Each row has a name. After each piece below comes the name of the row it's from, unless a question asks for something else. Each question is about the rows just above it. Places in a row count from 1.

[143 139  85 185]  (79)
[128 151  73 156]  (3)
[128 151 128 130]  (158)
[157 138 203 108]  (148)
[143 139  85 115]  (85)
[110 147 128 114]  (106)
[138 117 140 128]  (26)
[127 147 128 168]  (2)
Where in the named rows is [108]? : (148), 4
[127] with +1 step of 1 on every entry: : [128]
Shift each entry of [143 139  85] by -1 times 1: : [142 138  84]
[140] is at row and place : (26), 3
Row and place of [156] in the named rows: : (3), 4
[110 147] with +1 step of 1 on every entry: : [111 148]
Shift each entry of [85] by +1 times 1: : [86]

[105 140 133 134 129 140 132 137 100 136 100 149 167 179  95 130 156 141
 143 124 155 145 149 119 104] : (18)
[100 110 117 151 126 137 129 140 108 133 122 137 138 140 129 141 132 152
 137 109 141 115 125 131 104] : (43)
[113 135 150 148 137 133 123 118 120 126  96 132 170 177 105 131 160 124
 134  99 146 140 119 134 100] : (51)
[ 99 142 118 140 126 140 123 118 113 134  88 147 164 188  95 143 117 117
 121 152 116 114  93 109 147] : (53)
[122 136 148 127 133 119 134 127 135 125 119 145 122 120 104 134 119 151
 139 102 145 139 134 118 114] : (60)
[ 99 136 132 159 138 138 130 144 100 125  89 152 142 172 103 135 149 151
 118 120 155 156 150 118  99] : (129)
[110 117 144 130 127  93 126 117 134 143 177 124 114  99 139 129 125 136
 123 132 117 130  94 109 121] : (136)
[123 128 123 136 131 126 132 139 135 129 107 139 118 157 133 138 128 145
 118  97 132 143 127 113 129] : (127)
[ 99 142 118 140 126 140 123 118 113 134  88 147 164 188  95 143 167 119
 137  96 147 150 128 133 112] : (22)
Shift each entry of [144] by -1 times 1: : [143]
[143 167] with +1 step of 1 on every entry: : [144 168]
Move every entry of [116 114] by -1 step of 1. : [115 113]
[134 119 151 139] with +1 step of 1 on every entry: : [135 120 152 140]
asked: [100 110 117 151 126 137 129 140 108 133 122 137 138 140 129 141 132 152
 137 109 141 115 125 131 104] : (43)

[ 90 152 139 124 129 133 133 130 128 130 129 137 136 112 144 185 131 139
 131 105 126 143 127  60 130 129 129 137 129 130] = (100)
[165 130 137 128 128 128 137 130 129 129 128 114 154 108 118 156 108 145
 126 126 127 168 129 151 127 129 124 124 123 127] = (77)
[153 140 128 128 127 128 124 125 129 121 128 149 129 169 134 127 140 131
 126 123 131 134 121 140 127 127 115 109 137 129] = (62)
Row and place of [114] in the named rows: : (77), 12
Where do [153 140 128 128 127 128 124 125 129 121 128 149 129 169 134 127 140 131
 126 123 131 134 121 140 127 127 115 109 137 129] appear? : (62)
Move every entry of [137 136 112] by -1 step of 1. : [136 135 111]
Which row holds [ 90 152 139 124 129 133 133 130 128 130 129 137 136 112 144 185 131 139
 131 105 126 143 127  60 130 129 129 137 129 130]? : (100)

[107 163 201 116 182  63  85 149 122  95 153 153  92 181 112 120 131 127
 118  98 184 134 169 158 197 162 137]  (99)
[133 105  87 131  98 108 145 116 125 138 104 108 139  95 128 127 119 120
 132 137 100 118 107 106  94 103 112]  (34)
[118 159 192 132 174  83 119 167  84 101 119 136 104 171 106 127 123 120
 150 108 194 129 186 138 190 144 112]  (72)
[107 163 201 116 182  63  85 149 122  95 153 153  92 181 112 120 131 127
 118  98 184 134 168 156 193 161 137]  (67)
[105 163 205 116 184  58  81 150 122  92 153 153  88 182 112 120 129 126
 118  96 187 133 172 157 198 161 135]  (4)
[106 163 204 117 184  60  83 150 122  93 152 152  89 182 111 120 129 126
 118  96 187 133 171 156 196 160 135]  (75)
asked: [133 105  87 131  98 108 145 116 125 138 104 108 139  95 128 127 119 120
 132 137 100 118 107 106  94 103 112] : (34)
[100] is at row and place : (34), 21
Where in the named rows is [101]? : (72), 10
Shift each entry of [163] by +1 times 1: : [164]
Move every entry of [153] by -1 step of 1. : [152]
[134] with -1 step of 1 on every entry: : [133]

[135 121 119 194 164] -> (170)
[126 132 134  57  88] -> (65)
[126 115 118 199 172] -> (24)
[125 145 142  62  88] -> (50)
[130 122 119 197 168] -> (131)
[154 112 137  73  85] -> (178)
[132 134 140  56  82] -> (118)
[136 138 140  52  78] -> (119)
[104 141 124 198 178] -> (164)
[136 138 140  50  78] -> (140)
Row and place of [112] in the named rows: : (178), 2
Move every entry of [136 138 140  50] by +1 step of 1. : [137 139 141  51]
Shift each entry of [122] by -1 times 1: : [121]
[137] with -1 step of 1 on every entry: : [136]
[137] is at row and place : (178), 3

[107  90 131 100 151 145 117 125 138 106 138 139  98] -> (56)
[107  91 131 101 149 143 117 125 137 106 110 137 130] -> (33)
[160 198 117 179  65  87 148 122  95 149 150 105 177] -> (58)
Row and place of [87] in the named rows: : (58), 6
Shift each entry of [122  95 149 150] by -1 times 1: : [121  94 148 149]
Shift each entry of [117 125] by -1 times 1: : [116 124]
Where in the named rows is [148]? : (58), 7
Move every entry of [107  91] by +1 step of 1. : [108  92]
[101] with -1 step of 1 on every entry: : [100]
[160] is at row and place : (58), 1

